Here is a tiny trained network, its code and every weight. The questions are about switching its units off for an input and a class, where a switched-off unit gives its printed mean instead of its output.

import numpy as np


def w(rows, s, z=0):
    codes = np.array(rows[::2]) - 128.0
    scale = np.full(codes.shape[1], s)
    scale[-1] = z or s
    return codes * scale


def f(y):
    return np.maximum(y, 0)


def log_softmax(a):
    a = a - a.max(-1, keepdims=True)
    return a - np.log(np.exp(a).sum(-1, keepdims=True))


def net(x, mask):
    res = np.array(x, float).reshape(1, 2) / 4 @ E
    y = f(res @ A[0][:, :-1].T + A[0][:, -1])
    res = res + np.where(mask, y, B[0][:, -1]) @ B[0][:, :-1]
    return log_softmax(res[-1] @ U[:, :-1].T + U[:, -1])


A, B = {}, {}
E = w([
[177,127,104,69,154,99,166,144,8],'x0',
[109,108,172,133,170,148,152,17,143],'x1',
],0.017)
A[0] = w([
[111,91,193,143,187,129,117,88,136,175],'neuron 0',
[130,123,150,106,160,150,160,83,150,94],'neuron 1',
[179,117,109,156,111,117,176,185,186,153],'neuron 2',
[126,97,105,116,133,103,147,176,185,254],'neuron 3',
[83,126,158,152,101,131,99,236,214,176],'neuron 4',
[163,138,142,96,172,112,77,69,126,180],'neuron 5',
[136,131,139,85,156,85,130,141,28,167],'neuron 6',
[170,119,127,120,141,148,139,218,26,173],'neuron 7',
[98,138,126,127,156,117,155,10,111,146],'neuron 8',
[154,98,145,140,113,141,121,71,108,99],'neuron 9',
[167,87,104,162,137,144,125,114,163,112],'neuron 10',
[145,105,108,89,104,128,137,241,138,138],'neuron 11',
[102,113,128,117,151,155,176,121,200,138],'neuron 12',
[126,124,156,111,116,138,114,54,235,164],'neuron 13',
[155,103,117,123,159,145,146,69,44,126],'neuron 14',
[155,143,128,171,108,124,126,102,132,118],'neuron 15',
[157,109,137,142,111,106,76,146,142,113],'neuron 16',
[134,110,142,110,121,120,120,29,124,174],'neuron 17',
],0.012,0.0063)
B[0] = w([
[131,150,138,179,126,131,183,96,150,203],'neuron 0',
[157,161,74,154,110,178,129,128,116,175],'neuron 1',
[102,167,123,81,135,121,110,140,130,176],'neuron 2',
[68,249,114,130,131,82,135,108,50,188],'neuron 3',
[55,216,171,41,128,164,88,140,151,240],'neuron 4',
[140,115,186,162,140,118,191,120,149,177],'neuron 5',
[156,43,117,120,118,89,235,168,17,237],'neuron 6',
[159,30,54,167,135,31,115,90,93,249],'neuron 7',
[161,176,114,173,114,161,178,141,118,219],'neuron 8',
[178,157,151,150,103,126,132,120,120,162],'neuron 9',
[94,109,107,139,108,131,123,111,131,153],'neuron 10',
[173,159,34,107,141,144,164,178,155,217],'neuron 11',
[93,97,138,153,123,107,102,87,117,184],'neuron 12',
[65,46,139,218,141,92,81,62,134,241],'neuron 13',
[151,106,184,58,132,205,84,160,94,204],'neuron 14',
[124,115,117,149,127,111,123,127,110,144],'neuron 15',
[127,107,135,116,139,156,107,158,179,153],'neuron 16',
[129,167,152,191,132,137,178,149,123,202],'neuron 17',
],0.019,0.018)
U = w([
[93,187,143,235,124,139,174,39,189,172],'0',
[178,1,81,80,172,46,151,177,97,186],'1',
[94,241,130,48,154,205,115,188,209,3],'2',
[192,142,205,149,131,225,211,135,91,108],'3',
[100,152,95,65,153,80,105,141,97,130],'4',
[11,143,224,106,145,120,29,70,141,226],'5',
[167,45,166,89,120,171,44,105,135,23],'6',
],0.008,0.0021)

Each question gives the input, the list of numbers given to net, and the class t.
The units are the neurons (one row each of A and B). Each row of codes is followed by its name. A weight is (code - 128) times the scale printed after its matrix; where a second scale follows, it is the last column's (A, B and U).
mask holds one flag per neuron, in row order. A switched-off neuron (its flag False) gives its mean, the last column of its row in B, instead of its output. The means were averaged over made-up inputs and are rounded, as every weight is.
A unit's drop is (log p(t) with every unit on - log p(t) with that unit switched off) / (log p(t) with every unit on - log p(t) with every unit switched off).
The circuit of an input: a set's keep is (log p(t) with only the set's units on - log p(t) with every unit switched off) / (log p(t) with every unit on - log p(t) with every unit switched off). Starting from the 12 units with the biggest drops (on a tie, the unit counted first), units are removed one at a time, each time the one whose removal leaves the highest keep (on an exact tie, the one counted first), for as long as the keep stays at least 0.8.
units of the circuit, in order: the units of the circuit, biggest drop first
k most important neurons: the k neurons with the biggest drops, biggest first
drop when u is switched off: that unit's drop, to one decimal
input [0,-6], class 4: units of the circuit, in order : [neuron 4]
input [-1,-7], class 2: 2 most important neurons : [neuron 4; neuron 6]
input [1,4], class 3: 2 most important neurons : [neuron 7; neuron 14]
input [6,4], class 3: 3 most important neurons : [neuron 14; neuron 8; neuron 13]
input [8,5], class 3: 3 most important neurons : [neuron 14; neuron 8; neuron 17]
input [0,-7], class 4: 2 most important neurons : [neuron 7; neuron 4]
input [-1,-3], class 2: 2 most important neurons : [neuron 6; neuron 13]
input [-2,-2], class 2: 2 most important neurons : [neuron 13; neuron 7]
input [-6,-7], class 2: drop when neuron 1 is switched off : 0.0
input [-1,-6], class 2: drop when neuron 4 is switched off : 0.1
input [0,-4], class 4: drop when neuron 6 is switched off : 0.2
